Here is a tiny trained network, its code and every weight. The questions are about switching its units off for an input and a target symbol, where a switched-off unit gives its printed mean instead of its output.

import numpy as np


def w(rows, s, z=0):
    codes = np.array(rows[::2]) - 128.0
    scale = np.full(codes.shape[1], s)
    scale[-1] = z or s
    return codes * scale


def norm(h):
    return h / np.sqrt((h * h).mean(-1, keepdims=True) + 1e-5)


def f(y):
    return y / 2 * (1 + np.tanh(0.7978845608 * (y + 0.044715 * y**3)))


def softmax(a):
    e = np.exp(a - a.max(-1, keepdims=True))
    return e / e.sum(-1, keepdims=True)


def log_softmax(a):
    a = a - a.max(-1, keepdims=True)
    return a - np.log(np.exp(a).sum(-1, keepdims=True))


def net(x, mask):
    ids = ['αβγδεζηθξπτψω'.index(c) for c in x.split()]
    T = len(ids)
    res = E[ids] + P[:T]
    r = norm(res)
    for j in range(3):
        rows = slice(3 * j, 3 * j + 3)
        q, k, v = (r @ M[0][rows].T for M in (Q, K, V))
        z = softmax(np.where(np.tri(T) > 0, q @ k.T / 3**0.5, -1e9)) @ v
        o = O[0][rows]
        res = res + np.where(mask[j], z, o[:, -1]) @ o[:, :-1]
    y = f(norm(res) @ A[0][:, :-1].T + A[0][:, -1])
    res = res + np.where(mask[3:15], y, B[0][:, -1]) @ B[0][:, :-1]
    return log_softmax(norm(res)[-1] @ U[:, :-1].T + U[:, -1])


Q, K, V, O, A, B = {}, {}, {}, {}, {}, {}
E = w([
[162,203,164,97],'α',
[104,163,137,178],'β',
[105,105,3,57],'γ',
[124,143,63,163],'δ',
[95,135,110,114],'ε',
[148,183,170,83],'ζ',
[184,169,102,104],'η',
[105,119,126,164],'θ',
[133,180,191,61],'ξ',
[85,131,228,46],'π',
[88,152,123,155],'τ',
[159,149,150,198],'ψ',
[146,83,119,146],'ω',
],0.018)
P = w([
[108,78,3,228],'0',
[90,51,167,134],'1',
[98,53,196,111],'2',
[98,66,188,106],'3',
[101,72,189,102],'4',
[107,77,176,101],'5',
[105,78,173,83],'6',
[119,86,174,85],'7',
[126,78,160,85],'8',
[122,75,168,89],'9',
[115,82,163,90],'10',
[105,70,167,100],'11',
],0.0036)
Q[0] = w([
[147,86,208,199],'h0',
[29,137,7,182],'h0',
[87,255,33,246],'h0',
[113,187,25,200],'h1',
[126,207,128,200],'h1',
[90,176,159,146],'h1',
[202,130,37,165],'h2',
[126,124,183,137],'h2',
[114,147,249,125],'h2',
],0.0077)
K[0] = w([
[104,42,89,103],'h0',
[10,176,126,149],'h0',
[61,217,89,150],'h0',
[254,78,59,78],'h1',
[144,23,97,69],'h1',
[156,65,155,209],'h1',
[61,133,79,47],'h2',
[167,158,163,120],'h2',
[169,141,138,211],'h2',
],0.0096)
V[0] = w([
[253,80,105,59],'h0',
[91,222,137,98],'h0',
[189,134,213,254],'h0',
[169,93,161,9],'h1',
[210,14,141,152],'h1',
[199,177,123,123],'h1',
[5,140,59,89],'h2',
[105,118,175,203],'h2',
[207,112,118,129],'h2',
],0.0069)
O[0] = w([
[146,199,101,20,2],'h0',
[61,227,130,204,147],'h0',
[232,139,33,203,159],'h0',
[139,30,89,99,19],'h1',
[251,21,86,212,98],'h1',
[3,80,192,137,115],'h1',
[21,91,78,81,153],'h2',
[119,156,235,99,172],'h2',
[203,129,141,108,109],'h2',
],0.0048,0.0044)
A[0] = w([
[130,40,107,179,253],'n0',
[174,180,137,157,107],'n1',
[255,95,128,138,171],'n2',
[90,154,37,90,122],'n3',
[160,141,143,78,111],'n4',
[193,197,91,52,131],'n5',
[193,180,231,164,103],'n6',
[82,127,181,143,185],'n7',
[119,115,230,168,146],'n8',
[96,164,72,111,99],'n9',
[129,86,54,29,84],'n10',
[130,43,158,27,138],'n11',
],0.0093,0.0046)
B[0] = w([
[139,98,221,94,254],'n0',
[118,118,75,85,158],'n1',
[137,86,176,144,174],'n2',
[172,137,136,92,177],'n3',
[104,50,104,211,137],'n4',
[2,37,219,130,168],'n5',
[175,173,48,107,245],'n6',
[192,164,177,99,213],'n7',
[194,219,146,115,227],'n8',
[179,138,121,51,146],'n9',
[141,75,148,199,151],'n10',
[240,118,88,164,158],'n11',
],0.0068,0.0051)
U = w([
[110,141,112,133,10],'α',
[99,138,75,219,118],'β',
[121,59,34,89,251],'γ',
[114,226,5,127,108],'δ',
[22,132,104,120,108],'ε',
[97,142,130,120,31],'ζ',
[39,34,192,112,121],'η',
[126,118,185,162,4],'θ',
[101,139,161,97,88],'ξ',
[142,109,211,75,75],'π',
[23,160,194,209,212],'τ',
[250,187,134,158,144],'ψ',
[204,21,167,133,232],'ω',
],0.012,0.004)

Each question gives the input, a string of symbols that net reads in full, and the target symbol t.
The units are the heads (3 rows each of Q, K, V and O) and the neurons (one row each of A and B). Each row of codes is followed by its name. A weight is (code - 128) times the scale printed after its matrix; where a second scale follows, it is the last column's (O, A, B and U).
mask holds one flag per unit, heads first, then neurons. A switched-off unit (its flag False) gives its mean, the last column of its rows in O or B, instead of its output. The means were averaged over made-up inputs and are rounded, as every weight is.
A unit's drop is (log p(t) with every unit on - log p(t) with that unit switched off) / (log p(t) with every unit on - log p(t) with every unit switched off).
The circuit of an input: a set's keep is (log p(t) with only the set's units on - log p(t) with every unit switched off) / (log p(t) with every unit on - log p(t) with every unit switched off). Starting from the 12 units with the biggest drops (on a tie, the unit counted first), units are removed one at a time, each time the one whose removal leaves the highest keep (on an exact tie, the one counted first), for as long as the keep stays at least 0.8.
circuit, biggest first: the units of the circuit, biggest drop first
unit that matters most: the unit with the biggest drop
top k neurons: the k neurons with the biggest drops, biggest first
which heads matter: for each layer, one digit per head in row order, 1 if its drop is at least 0.15 and else 0, layers parted by /
drop when u is switched off: that unit's drop, to one decimal
input ε δ ψ π ε δ δ δ, target ε: unit that matters most : h2
input α α ψ δ δ δ η δ δ, target η: which heads matter : 010
input α τ ψ ω θ, target ω: which heads matter : 110
input ξ δ ω α ξ, target ω: which heads matter : 110
input δ τ δ γ β α ξ θ ψ ψ π, target ψ: which heads matter : 001
input ω γ ξ π π δ ω β, target ω: top 2 neurons : (n0; n2)
input α β τ τ ω α η, target η: which heads matter : 000
input ψ π δ, target δ: which heads matter : 111
input ψ β ω η, target η: which heads matter : 100
input θ ψ π δ π ψ τ δ δ, target τ: circuit, biggest first : (h0; n6)
input η π δ π δ ω δ π, target ω: circuit, biggest first : (n11; h0; h1; n4)
input ψ α δ δ β β α δ δ, target β: top 3 neurons : (n8; n6; n5)
input π ζ δ ω θ δ ψ ω ψ, target ω: circuit, biggest first : (h1; n2)
input ε δ ε τ ψ δ δ, target τ: circuit, biggest first : (h0)
input δ δ ω ξ, target ω: top 3 neurons : (n11; n4; n5)
input τ α ψ θ, target ψ: circuit, biggest first : (h2; n8)
input α α β δ δ α δ β π ψ θ, target ψ: top 3 neurons : (n8; n5; n7)
input ψ α ξ, target ψ: circuit, biggest first : (h2; n6)
input π ψ ψ π ω δ ω ε η δ, target η: top 2 neurons : (n0; n6)
input π β δ π ψ δ ψ ψ ξ δ, target β: unit that matters most : h0
input ψ δ τ, target ψ: drop when h1 is switched off : 0.1
input π δ ε ψ δ ψ β ε, target ψ: drop when h0 is switched off : 0.2
input ψ ξ ξ δ ε δ δ, target ε: drop when h0 is switched off : 0.2
